Here is a tiny trained network, its code and every weight. The questions are about switching its units off for an input and a class, where a switched-off unit gives its printed mean instead of its output.

import numpy as np


def w(rows, s, z=0):
    codes = np.array(rows[::2]) - 128.0
    scale = np.full(codes.shape[1], s)
    scale[-1] = z or s
    return codes * scale


def f(y):
    return np.maximum(y, 0)


def log_softmax(a):
    a = a - a.max(-1, keepdims=True)
    return a - np.log(np.exp(a).sum(-1, keepdims=True))


def net(x, mask):
    res = np.array(x, float).reshape(1, 8) / 4 @ E
    y = f(res @ A[0][:, :-1].T + A[0][:, -1])
    res = res + np.where(mask, y, B[0][:, -1]) @ B[0][:, :-1]
    return log_softmax(res[-1] @ U[:, :-1].T + U[:, -1])


A, B = {}, {}
E = w([
[124,127,139,124,122,133,133],'x0',
[120,125,145,122,117,138,139],'x1',
[119,171,116,47,179,39,186],'x2',
[253,74,117,133,118,101,181],'x3',
[150,186,255,181,172,120,143],'x4',
[137,133,110,135,138,119,118],'x5',
[134,126,112,135,142,118,119],'x6',
[135,131,118,130,134,123,119],'x7',
],0.013)
A[0] = w([
[24,132,113,134,129,154,54,24],'N0',
[126,112,142,186,107,160,84,232],'N1',
[113,185,148,113,163,116,135,112],'N2',
[86,231,159,109,176,102,131,110],'N3',
[119,152,126,96,166,119,156,128],'N4',
[83,137,128,158,128,121,152,134],'N5',
[125,106,151,220,107,192,62,30],'N6',
[139,152,117,37,156,99,167,39],'N7',
[168,65,93,61,71,128,138,123],'N8',
[96,150,109,162,108,120,147,150],'N9',
[208,73,98,147,52,172,124,158],'N10',
[155,140,182,164,156,122,122,68],'N11',
[158,155,194,179,153,112,126,61],'N12',
[169,148,163,179,139,137,132,25],'N13',
[131,151,118,84,113,83,158,68],'N14',
[147,81,137,104,95,159,136,132],'N15',
[227,100,148,114,128,111,177,10],'N16',
[79,103,42,55,64,129,134,88],'N17',
[76,181,96,118,143,134,146,73],'N18',
[65,135,119,138,108,126,82,78],'N19',
[124,212,186,101,177,88,143,107],'N20',
[98,45,106,176,122,136,122,105],'N21',
[38,156,121,130,133,140,75,224],'N22',
[116,49,133,147,180,106,113,124],'N23',
[152,158,187,216,130,121,114,119],'N24',
[5,176,115,128,129,153,39,149],'N25',
[101,139,108,88,137,133,117,58],'N26',
[152,176,121,126,61,110,115,148],'N27',
[124,125,128,154,141,99,125,115],'N28',
[73,168,142,202,150,139,103,65],'N29',
[162,150,196,201,157,117,139,1],'N30',
[78,178,164,106,164,103,90,108],'N31',
[118,166,138,132,145,84,81,102],'N32',
[183,97,134,135,134,114,165,159],'N33',
[166,170,202,204,167,128,142,179],'N34',
[128,138,122,66,158,107,169,84],'N35',
[110,162,155,122,114,103,116,125],'N36',
[124,108,143,172,114,155,89,221],'N37',
[82,126,144,182,105,154,67,134],'N38',
[134,165,111,16,164,71,187,114],'N39',
],0.013,0.0099)
B[0] = w([
[163,126,50,147,102,171,211,185],'N0',
[141,111,58,129,100,156,195,231],'N1',
[115,58,140,127,135,121,110,172],'N2',
[130,5,138,135,117,122,76,206],'N3',
[103,112,133,152,150,103,107,169],'N4',
[139,111,148,125,156,150,109,151],'N5',
[109,180,228,103,139,91,63,213],'N6',
[138,153,87,110,102,172,205,185],'N7',
[128,55,101,161,131,146,143,218],'N8',
[150,148,126,134,142,118,117,150],'N9',
[116,6,102,132,134,122,141,250],'N10',
[146,173,96,119,96,150,170,171],'N11',
[141,186,98,100,113,168,175,185],'N12',
[165,159,67,134,124,149,176,160],'N13',
[144,164,113,160,122,163,163,166],'N14',
[159,120,72,146,164,104,101,176],'N15',
[113,252,188,103,134,100,83,188],'N16',
[128,239,178,115,127,116,118,222],'N17',
[140,110,149,150,140,114,83,158],'N18',
[125,151,78,136,142,139,181,164],'N19',
[123,21,150,146,137,91,90,209],'N20',
[131,79,128,123,137,122,119,177],'N21',
[133,170,188,121,142,81,75,225],'N22',
[128,105,130,127,107,150,142,142],'N23',
[121,203,146,103,114,122,112,208],'N24',
[119,239,123,103,109,174,178,234],'N25',
[120,127,161,128,132,101,103,146],'N26',
[115,109,131,120,132,134,150,143],'N27',
[119,111,151,112,120,140,139,136],'N28',
[126,104,148,140,135,68,79,175],'N29',
[136,158,47,139,124,174,229,181],'N30',
[136,44,127,121,134,111,105,184],'N31',
[98,87,158,124,101,142,128,153],'N32',
[111,139,93,125,105,161,149,198],'N33',
[102,190,187,132,159,96,61,242],'N34',
[138,185,99,99,121,150,139,177],'N35',
[146,116,93,136,160,98,102,156],'N36',
[129,106,80,135,111,171,183,216],'N37',
[138,196,139,131,153,110,126,200],'N38',
[130,253,151,128,124,137,130,238],'N39',
],0.02,0.017)
U = w([
[127,171,63,149,83,197,208,235],'0',
[104,206,194,135,120,125,115,4],'1',
[102,9,113,195,131,119,106,149],'2',
],0.011,0.0018)

Each question gives the input, the list of numbers given to net, and the class t.
The units are the neurons (one row each of A and B). Each row of codes is followed by its name. A weight is (code - 128) times the scale printed after its matrix; where a second scale follows, it is the last column's (A, B and U).
mask holds one flag per neuron, in row order. A switched-off neuron (its flag False) gives its mean, the last column of its row in B, instead of its output. The means were averaged over made-up inputs and are rounded, as every weight is.
A unit's drop is (log p(t) with every unit on - log p(t) with that unit switched off) / (log p(t) with every unit on - log p(t) with every unit switched off).
The circuit of an input: a set's keep is (log p(t) with only the set's units on - log p(t) with every unit switched off) / (log p(t) with every unit on - log p(t) with every unit switched off). Starting from the 12 units with the biggest drops (on a tie, the unit counted first), units are removed one at a time, each time the one whose removal leaves the highest keep (on an exact tie, the one counted first), for as long as the keep stays at least 0.8.
circuit, biggest first: the units of the circuit, biggest drop first
top k neurons: the k neurons with the biggest drops, biggest first
drop when u is switched off: that unit's drop, to one decimal
input [0,4,-8,7,0,-8,-5,4], class 2: circuit, biggest first -> (N10)
input [4,-5,7,-2,1,3,0,3], class 2: circuit, biggest first -> (N3 N20)
input [-4,7,2,-1,0,0,5,-2], class 1: top 2 neurons -> (N10 N8)
input [-3,2,0,4,6,-7,-5,3], class 0: top 4 neurons -> (N30 N6 N22 N12)
input [7,-3,-1,3,6,-3,4,3], class 0: top 3 neurons -> (N30 N22 N6)
input [1,6,-1,8,0,7,-1,6], class 2: top 2 neurons -> (N10 N25)
input [7,6,2,-4,-6,-4,6,8], class 1: top 3 neurons -> (N17 N22 N1)
input [4,-8,1,8,4,-8,2,0], class 1: top 2 neurons -> (N16 N34)
input [1,-4,5,0,-3,-2,2,6], class 1: top 4 neurons -> (N1 N37 N0 N30)
input [-2,-3,-8,5,8,5,-5,-1], class 0: top 2 neurons -> (N30 N1)
input [2,0,0,7,7,-6,1,-4], class 0: top 3 neurons -> (N30 N6 N13)
input [3,-7,-2,2,5,1,8,2], class 0: top 2 neurons -> (N30 N22)
input [6,8,-2,4,0,7,-7,-8], class 2: top 2 neurons -> (N25 N39)
input [-5,-8,4,-2,-7,6,-6,-4], class 1: circuit, biggest first -> (N17)
input [1,1,7,-2,6,2,5,1], class 2: top 2 neurons -> (N3 N20)
input [8,2,-1,8,0,-8,0,-5], class 2: top 2 neurons -> (N10 N25)
input [2,-8,0,7,-8,-6,4,-3], class 2: drop when N10 is switched off -> 0.6
input [-7,-3,7,-6,4,-5,-1,-4], class 2: drop when N3 is switched off -> 0.2
input [6,-4,4,-8,2,1,-4,6], class 2: drop when N3 is switched off -> 0.4
